Below are the code and all the weights of a small trained network. Each question names an input and a target symbol and asks about switching units off, where a switched-off unit gives its printed mean instead of its output.

import numpy as np


def w(rows, s, z=0):
    codes = np.array(rows[::2]) - 128.0
    scale = np.full(codes.shape[1], s)
    scale[-1] = z or s
    return codes * scale


def norm(h):
    return h / np.sqrt((h * h).mean(-1, keepdims=True) + 1e-5)


def f(y):
    return np.maximum(y, 0)


def softmax(a):
    e = np.exp(a - a.max(-1, keepdims=True))
    return e / e.sum(-1, keepdims=True)


def log_softmax(a):
    a = a - a.max(-1, keepdims=True)
    return a - np.log(np.exp(a).sum(-1, keepdims=True))


def net(x, mask):
    ids = ['αβγδεζηθλμξπτφψω'.index(c) for c in x.split()]
    T = len(ids)
    res = E[ids] + P[:T]
    r = norm(res)
    for j in range(2):
        rows = slice(2 * j, 2 * j + 2)
        q, k, v = (r @ M[0][rows].T for M in (Q, K, V))
        z = softmax(np.where(np.tri(T) > 0, q @ k.T / 2**0.5, -1e9)) @ v
        o = O[0][rows]
        res = res + np.where(mask[j], z, o[:, -1]) @ o[:, :-1]
    y = f(norm(res) @ A[0][:, :-1].T + A[0][:, -1])
    res = res + np.where(mask[2:10], y, B[0][:, -1]) @ B[0][:, :-1]
    return log_softmax(norm(res)[-1] @ U[:, :-1].T + U[:, -1])


Q, K, V, O, A, B = {}, {}, {}, {}, {}, {}
E = w([
[121,62,79,79,127],'α',
[66,100,143,122,136],'β',
[28,109,106,116,233],'γ',
[90,114,144,88,116],'δ',
[80,80,136,132,251],'ε',
[162,58,67,102,175],'ζ',
[143,174,131,120,87],'η',
[176,94,67,79,126],'θ',
[135,103,101,18,120],'λ',
[142,116,125,184,140],'μ',
[129,78,129,60,177],'ξ',
[223,169,116,224,86],'π',
[126,112,211,59,171],'τ',
[102,128,142,117,180],'φ',
[240,132,161,79,100],'ψ',
[92,124,98,110,103],'ω',
],0.024)
P = w([
[113,140,69,82,249],'0',
[111,130,85,89,191],'1',
[113,132,99,105,167],'2',
[113,137,108,113,154],'3',
[111,141,113,121,143],'4',
[107,148,118,124,141],'5',
[111,151,125,134,135],'6',
[110,154,126,129,129],'7',
[108,161,129,140,130],'8',
[106,165,133,140,126],'9',
[105,168,136,139,129],'10',
[109,173,133,142,130],'11',
[104,172,134,134,133],'12',
[108,174,136,146,140],'13',
],0.011)
Q[0] = w([
[53,76,188,1,230],'H1',
[243,231,124,242,90],'H1',
[140,216,203,105,153],'H2',
[225,141,69,150,82],'H2',
],0.0081)
K[0] = w([
[64,255,187,109,66],'H1',
[113,41,163,188,158],'H1',
[136,192,229,117,173],'H2',
[175,107,132,112,184],'H2',
],0.0077)
V[0] = w([
[141,241,81,159,155],'H1',
[95,253,69,109,113],'H1',
[73,125,26,198,16],'H2',
[206,21,198,108,51],'H2',
],0.0065)
O[0] = w([
[187,109,144,214,125,172],'H1',
[133,242,114,111,193,226],'H1',
[89,86,55,116,132,3],'H2',
[205,179,109,76,255,11],'H2',
],0.008,0.0046)
A[0] = w([
[79,123,202,161,132,140],'N1',
[152,136,159,156,88,205],'N2',
[94,157,88,159,140,174],'N3',
[93,41,129,99,166,89],'N4',
[168,141,113,112,198,139],'N5',
[202,63,5,114,160,2],'N6',
[104,110,153,149,166,119],'N7',
[169,158,178,43,62,136],'N8',
],0.013,0.0083)
B[0] = w([
[131,238,109,222,173,253],'N1',
[123,23,87,74,212,211],'N2',
[190,166,86,139,59,217],'N3',
[194,75,203,67,10,188],'N4',
[156,128,188,160,1,209],'N5',
[47,185,130,193,248,182],'N6',
[148,74,68,177,119,190],'N7',
[127,235,104,242,204,242],'N8',
],0.0072,0.0069)
U = w([
[86,80,87,69,147,206],'α',
[47,105,154,175,32,92],'β',
[3,82,103,131,150,98],'γ',
[36,174,191,80,129,130],'δ',
[89,63,219,186,151,100],'ε',
[93,60,154,116,238,123],'ζ',
[156,160,51,129,106,86],'η',
[104,122,71,84,250,99],'θ',
[134,176,87,29,153,137],'λ',
[129,59,58,164,142,142],'μ',
[129,108,168,95,107,245],'ξ',
[204,100,55,145,77,111],'π',
[106,144,247,106,231,52],'τ',
[126,152,178,201,101,143],'φ',
[205,144,145,114,187,136],'ψ',
[128,134,38,111,43,151],'ω',
],0.016,0.011)

Each question gives the input, a string of symbols that net reads in full, and the target symbol t.
The units are the heads (2 rows each of Q, K, V and O) and the neurons (one row each of A and B). Each row of codes is followed by its name. A weight is (code - 128) times the scale printed after its matrix; where a second scale follows, it is the last column's (O, A, B and U).
mask holds one flag per unit, heads first, then neurons. A switched-off unit (its flag False) gives its mean, the last column of its rows in O or B, instead of its output. The means were averaged over made-up inputs and are rounded, as every weight is.
A unit's drop is (log p(t) with every unit on - log p(t) with that unit switched off) / (log p(t) with every unit on - log p(t) with every unit switched off).
The circuit of an input: a set's keep is (log p(t) with only the set's units on - log p(t) with every unit switched off) / (log p(t) with every unit on - log p(t) with every unit switched off). Starting from all 10 units, units are removed one at a time, each time the one whose removal leaves the highest keep (on an exact tie, the one counted first), for as long as the keep stays at least 0.8.
units of the circuit, in order: the units of the circuit, biggest drop first
top k neurons: the k neurons with the biggest drops, biggest first
which heads matter: for each layer, one digit per head in row order, 1 if its drop is at least 0.15 and else 0, layers parted by /
drop of u: that unit's drop, to one decimal
input δ λ ξ ξ δ γ θ τ μ π α η φ ε, target φ: top 3 neurons => N5, N2, N3
input ε δ ξ, target ξ: units of the circuit, in order => N4
input φ τ ψ ψ β, target β: units of the circuit, in order => H1, N4
input ζ α η φ, target φ: units of the circuit, in order => N5, N2
input δ α ψ φ ψ ε π δ β μ β δ ζ, target ζ: top 3 neurons => N6, N1, N8
input ψ π η, target ψ: units of the circuit, in order => H2, N2
input τ η ψ ξ, target ψ: which heads matter => 11
input ξ η λ τ φ λ ξ β ζ λ φ φ φ ξ, target φ: which heads matter => 10
input β η η δ τ ε ε δ π μ, target μ: units of the circuit, in order => N2, H1, N5
input φ δ τ δ β ε, target ε: units of the circuit, in order => N4, N2, N8, N5
input δ φ ψ ψ φ α φ δ φ λ ε, target ε: which heads matter => 10
input θ ψ δ μ ζ, target ζ: top 2 neurons => N6, N4
input δ φ θ, target θ: top 2 neurons => N6, N1
input ξ μ λ δ φ η λ β ω, target ω: top 2 neurons => N3, N8
input θ ψ λ γ, target γ: which heads matter => 10
input φ δ η β φ ξ δ θ δ η λ ω, target ω: which heads matter => 01
input δ δ ψ δ α, target α: top 2 neurons => N6, N4
input η η η β ξ β ξ δ ξ, target ξ: top 3 neurons => N5, N8, N1
input φ ε ω θ ξ φ φ φ α, target α: drop of N4 => 0.3
input β θ δ μ θ δ δ ε η η φ ε π, target π: drop of N2 => 0.4
input η γ ψ φ φ β ζ φ θ φ φ φ λ ξ, target φ: drop of H1 => 0.2
